Below is a small trained network, with its code and all its weights. Each question gives an input and a class and asks what happens when units are switched off, that is, made to give their printed mean instead of their output.

import numpy as np


def w(rows, s, z=0):
    codes = np.array(rows[::2]) - 128.0
    scale = np.full(codes.shape[1], s)
    scale[-1] = z or s
    return codes * scale


def norm(h):
    return h / np.sqrt((h * h).mean(-1, keepdims=True) + 1e-5)


def f(y):
    return np.maximum(y, 0)


def log_softmax(a):
    a = a - a.max(-1, keepdims=True)
    return a - np.log(np.exp(a).sum(-1, keepdims=True))


def net(x, mask):
    res = np.array(x, float).reshape(1, 5) / 4 @ E
    u = 0
    for l in range(3):
        y = f(norm(res) @ A[l][:, :-1].T + A[l][:, -1])
        res = res + np.where(mask[u : u + 12], y, B[l][:, -1]) @ B[l][:, :-1]
        u += 12
    return log_softmax(norm(res)[-1] @ U[:, :-1].T + U[:, -1])


A, B = {}, {}
E = w([
[130,128,128,129],'x0',
[116,19,29,61],'x1',
[255,80,58,93],'x2',
[143,91,209,89],'x3',
[129,128,127,126],'x4',
],0.00047)
A[0] = w([
[103,1,141,111,110],'L0N0',
[165,121,204,42,65],'L0N1',
[238,128,28,121,249],'L0N2',
[177,221,50,198,32],'L0N3',
[159,184,152,151,185],'L0N4',
[121,90,53,152,198],'L0N5',
[54,149,85,96,198],'L0N6',
[212,93,200,73,107],'L0N7',
[58,107,38,97,125],'L0N8',
[236,143,67,117,179],'L0N9',
[44,94,205,137,164],'L0N10',
[106,175,190,207,147],'L0N11',
],0.0019,0.0012)
B[0] = w([
[22,230,141,66,181],'L0N0',
[97,17,82,233,151],'L0N1',
[143,228,190,144,254],'L0N2',
[235,252,176,84,166],'L0N3',
[251,156,147,146,190],'L0N4',
[79,167,213,148,200],'L0N5',
[167,110,133,240,199],'L0N6',
[102,14,212,193,169],'L0N7',
[63,120,219,222,191],'L0N8',
[160,254,173,136,212],'L0N9',
[107,144,78,40,207],'L0N10',
[207,101,67,27,208],'L0N11',
],0.0013,0.0018)
A[1] = w([
[123,141,239,131,144],'L1N0',
[124,102,183,76,89],'L1N1',
[229,172,132,153,224],'L1N2',
[149,183,150,169,171],'L1N3',
[197,172,182,178,236],'L1N4',
[188,75,132,195,21],'L1N5',
[136,163,74,227,84],'L1N6',
[59,241,154,152,199],'L1N7',
[146,7,157,91,248],'L1N8',
[163,91,179,103,106],'L1N9',
[71,91,57,224,181],'L1N10',
[237,131,127,106,3],'L1N11',
],0.0017,0.00041)
B[1] = w([
[177,96,84,89,210],'L1N0',
[154,125,130,91,156],'L1N1',
[75,108,102,149,219],'L1N2',
[99,89,73,87,200],'L1N3',
[72,90,98,113,233],'L1N4',
[27,112,145,189,136],'L1N5',
[102,112,151,33,162],'L1N6',
[198,78,80,136,253],'L1N7',
[129,251,118,129,157],'L1N8',
[150,132,161,124,154],'L1N9',
[243,137,175,146,156],'L1N10',
[93,133,149,152,168],'L1N11',
],0.0018)
A[2] = w([
[99,158,199,98,138],'L2N0',
[95,152,27,155,168],'L2N1',
[25,105,123,99,35],'L2N2',
[156,118,151,50,2],'L2N3',
[94,210,64,141,72],'L2N4',
[110,81,140,82,86],'L2N5',
[142,79,172,252,145],'L2N6',
[147,163,46,132,101],'L2N7',
[71,97,125,207,184],'L2N8',
[149,158,133,103,103],'L2N9',
[191,91,127,175,198],'L2N10',
[100,95,191,96,86],'L2N11',
],0.0025,0.00097)
B[2] = w([
[147,87,88,129,197],'L2N0',
[105,66,154,171,253],'L2N1',
[52,234,101,131,176],'L2N2',
[179,71,176,117,183],'L2N3',
[130,71,101,126,215],'L2N4',
[125,165,123,95,174],'L2N5',
[47,152,255,167,215],'L2N6',
[101,108,85,173,237],'L2N7',
[209,131,197,89,197],'L2N8',
[126,87,148,122,180],'L2N9',
[56,153,143,150,216],'L2N10',
[145,148,63,118,186],'L2N11',
],0.0023,0.0012)
U = w([
[86,33,28,218,215],'0',
[76,142,250,199,184],'1',
[224,52,152,24,145],'2',
[18,219,65,40,4],'3',
[238,254,74,195,26],'4',
],0.0093,0.0022)

Each question gives the input, the list of numbers given to net, and the class t.
The units are the neurons (one row each of A and B). Each row of codes is followed by its name. A weight is (code - 128) times the scale printed after its matrix; where a second scale follows, it is the last column's (A, B and U).
mask holds one flag per neuron, layer by layer. A switched-off neuron (its flag False) gives its mean, the last column of its row in B, instead of its output. The means were averaged over made-up inputs and are rounded, as every weight is.
A unit's drop is (log p(t) with every unit on - log p(t) with that unit switched off) / (log p(t) with every unit on - log p(t) with every unit switched off).
The circuit of an input: a set's keep is (log p(t) with only the set's units on - log p(t) with every unit switched off) / (log p(t) with every unit on - log p(t) with every unit switched off). Starting from the 12 units with the biggest drops (on a tie, the unit counted first), units are removed one at a time, each time the one whose removal leaves the highest keep (on an exact tie, the one counted first), for as long as the keep stays at least 0.8.
circuit, biggest first: the units of the circuit, biggest drop first
k most important neurons: the k neurons with the biggest drops, biggest first
top k neurons in layer l: the k neurons of layer l with the biggest drops, biggest first
drop of u: that unit's drop, to one decimal
input [-5,-3,-3,1,4], class 2: top 2 neurons in layer 0	L0N11, L0N10
input [-5,2,-1,-8,-7], class 1: 3 most important neurons	L0N8, L0N6, L0N11
input [-4,0,-1,5,8], class 2: circuit, biggest first	L2N0, L2N10
input [-6,3,-2,2,5], class 3: circuit, biggest first	L0N0, L2N2
input [6,2,5,0,6], class 0: 3 most important neurons	L1N2, L0N11, L1N6
input [-6,-5,0,7,-3], class 2: 4 most important neurons	L0N6, L0N10, L0N11, L0N8
input [1,1,-7,3,-1], class 3: top 2 neurons in layer 0	L0N10, L0N2
input [-4,0,-7,-6,2], class 0: top 3 neurons in layer 0	L0N7, L0N11, L0N10
input [-3,6,-7,3,-7], class 3: 2 most important neurons	L0N10, L2N2
input [3,1,-7,6,0], class 3: 2 most important neurons	L0N10, L0N2
input [5,7,0,-3,-3], class 1: top 2 neurons in layer 0	L0N8, L0N11
input [5,6,-1,6,3], class 3: 2 most important neurons	L0N0, L2N2
input [-1,-3,-6,1,-3], class 2: top neuron in layer 1	L1N2
input [6,-3,4,8,5], class 1: top neuron in layer 2	L2N6
input [7,0,-5,-7,2], class 0: 3 most important neurons	L1N6, L0N7, L0N11
input [-6,-3,0,2,2], class 2: 3 most important neurons	L0N11, L0N6, L0N8
input [-4,-4,8,1,8], class 1: top 2 neurons in layer 0	L0N7, L0N10
input [5,-7,-4,1,5], class 2: 2 most important neurons	L0N11, L0N6
input [-4,6,0,7,-6], class 3: top 2 neurons in layer 0	L0N0, L0N4
input [7,3,-4,8,7], class 3: most important neuron	L2N2
input [-7,6,-6,-2,-8], class 1: drop of L0N6	0.2
input [-4,7,-2,7,7], class 3: drop of L0N2	0.0
input [5,-7,6,2,0], class 1: drop of L0N7	0.7
input [-4,-8,-3,0,1], class 0: drop of L1N4	0.1
